(in the rows, 128 means zero)
Each row has two labels, one from each of two sets.
[151 100 147 147 186 141 104 100 121 124 107 171 163  96 119 130 127 149
 147 139 231 145  92 138 100 113  75 113 143 124 158 124  90 144  87 134
 123 133 122 195 113 123 161 123 120  43 181 194 104 129  94  96 123 148
 116 108 122 181 153 128  31 148 134 150] -> Dl & G
[107  59 130  70 196  99 104 100 123  92 121  97 121 110 125 163 146 117
 135  98  68 167 109 120  96 119  64 121  71 114 172 141 149 155 115 133
 131  83  82 241  99  75  92 127 138  71 184 185  47 112 124 122 155 138
 148 117 108 167 165 134  33 214 152 125] -> Dl & S
[100  95 137  99 138 128 121 104 102 132 112 121 113  86 120 121 126 172
 140 152 129 105 113 131 118 125 111 113 140 104 157 139 135 125 128 130
 121  98 120 137 107 127 139 128 131 120 145 117  85 127 127 120 142 143
 108 109 113 170 136 141 100 141 129 133] -> Fb & G
[129 101 135  74 213  97 133 117 119  88 126  88 101  94 137 203 138 108
 108 104 106 136 131 114 113 123  89 138  91 127  77 147 128 144 121 139
 127 145  82 219 113  85 100 133 132  79 158 169  96 117 123 126 149 136
 166 126 119 117 140 120  45 219 162 113] -> Dl & U
[103  79 140 111 192 138 141 116 101 138 106 157  81  60 127 121 126 169
 117 147 135 116 113 135 119 121 104 125 149 117 110 144 126 117 107 119
 111 116 115 155 103 121 148 127 127 149 133 137  91 118 114 119 147 152
  88  97 101 175 148 123  63 132 136 149] -> Fb & S
[124 127 145 101 155 107 111 118 109  99 126  75 117  86 133 148 132 152
 132 118 117 145 103 129 111 121  84 123 102 118 134 138 138 131 131 144
 143 115 111 160 107 113 130 129 133  24 200 168  77 137 120 118 142 144
 138 124 120 150 131 132  85 206 150 106] -> Dl & S
[140 167 145 162 104 142 136 127 119 139 140 115 107 134 131 111 113 158
 111 160 203 109 134 132 148 122 145 132 157 127  49 113 134  80 117 140
 144 164 151  66 129 162 168 119 130  75 149  97 150 148 128 132 111 137
 112 127 123 103  95 132 143 129 130  97] -> hr & N
[ 77 104 142 130  78 123 128 130  99 130 151  52  76 108 142 122 130 162
 131 156  42 113 136 133 131 129 128 121 123 103 107 127 169 105 157 123
 138  92 135  96 104 113 131 118 137 152 131  79  84 125 150 148 155 119
 110 115 104 156 128 141 193 162 134 104] -> hr & S
[146 116 135 159 115 136  84  98 136 119 126 141 196 121 123 119 129 144
 170 132 205 143  86 140 109 117 108  98 126 112 209 129 105 153 110 141
 125 109 138 180 113 132 137 138 129  56 197 185 123 137 111  97 117 129
 135 121 135 182 130 141  75 128 123 130] -> Dl & G
[109 121 142  86 178 128 114  85 103 101 119 104 153 106 127 138 123 183
 138 145 209 123 112 125 109 116  80 128 130 118 155 124 130 147 115 145
 147 134 123 148 111 122 139 121 123   4 199 168  76 135 113 108 136 159
 146 118 124 149 155 146  80 195 146 122] -> Dl & G
[169 113 159 191 147 140 109 137 134 121 135 148 144  83 130 160 130 124
 138 119 188 154 102 141 119 113  83 108 130 124  99 129  72 146 102 139
 110 146 120 203 114 116 155 127 130 111 165 189 154 127 104  99 132 129
 125 103 126 175 119 113  47 134 138 122] -> Dl & P
[ 87 129 147 101  82 124 108 123  94 108 139  51 139  84 131 116 126 186
 162 157 100 104 120 144 115 119 112 114 137 102 178 130 149 126 162 142
 144  93 130  91 100 127 147 117 134  76 180 121  76 144 127 119 148 141
 120 126 107 175 140 137 181 182 133 111] -> hr & S
[ 62 106 151 111  80 116 114 130  87 113 145  38 118  72 123 107 127 187
 160 157  56 116 123 141 110 119  93 112 142  94 173 131 159 127 157 129
 138  83 127  95  95 112 140 118 137  97 169 119  53 133 136 124 164 139
 101 118 109 189 153 138 195 193 141 112] -> hr & S
[161 119 142 153 124 139 101 139 137 116 144 131 172  99 137 168 141 107
 154 119 142 143 107 142 112 123  95 105 120 124 157 127  85 169 124 137
 108 131 117 210 119 111 129 137 133 136 154 183 151 122 106 109 133 115
 146 119 133 172 129 118  87 131 131 128] -> Dl & P
[154 177 118  86 207 130 122  94 123 127  78 176 153 139 122  91 111 161
 117 133 252 115 111 121 127 132 123 135 152 141 166 136 130 121 104 153
 152 150 128 101 136 173 147 121 109   4 175 155 116 159 106 110  97 160
 129 137 151  91 130 138  53 125 122 143] -> Dl & N
[ 85  90 146 113 153 143 122 108 111 123 120 119 131  57 124 123 126 189
 150 167 164 108 109 145 112 112  86 110 163 107 146 135 116 132 123 130
 120 119 122 132 102 118 157 124 122 101 157 147  83 122 103 107 152 157
 103 107 111 193 150 128 103 156 143 137] -> gm & G
[134 126 145 161 128 136 100 118 122 117 134 113 167 110 129 127 128 138
 150 130 192 147 102 139 111 115  79 114 129 128 153 119 106 141 114 140
 138 130 128 153 119 124 148 116 129  30 192 179 113 135 110 105 127 140
 130 119 123 161 135 132 102 165 132 119] -> Dl & G
[173 114 162 155 154 133 106 116 140 115 140 140 155 109 140 181 131 112
 136 117 195 144 102 128 117 120  94 112 116 126 106 132  78 159 101 137
 108 154 116 224 120 107 133 134 132  98 172 185 161 129 108 109 128 114
 161 112 131 149 116 117  32 142 139 116] -> Dl & P
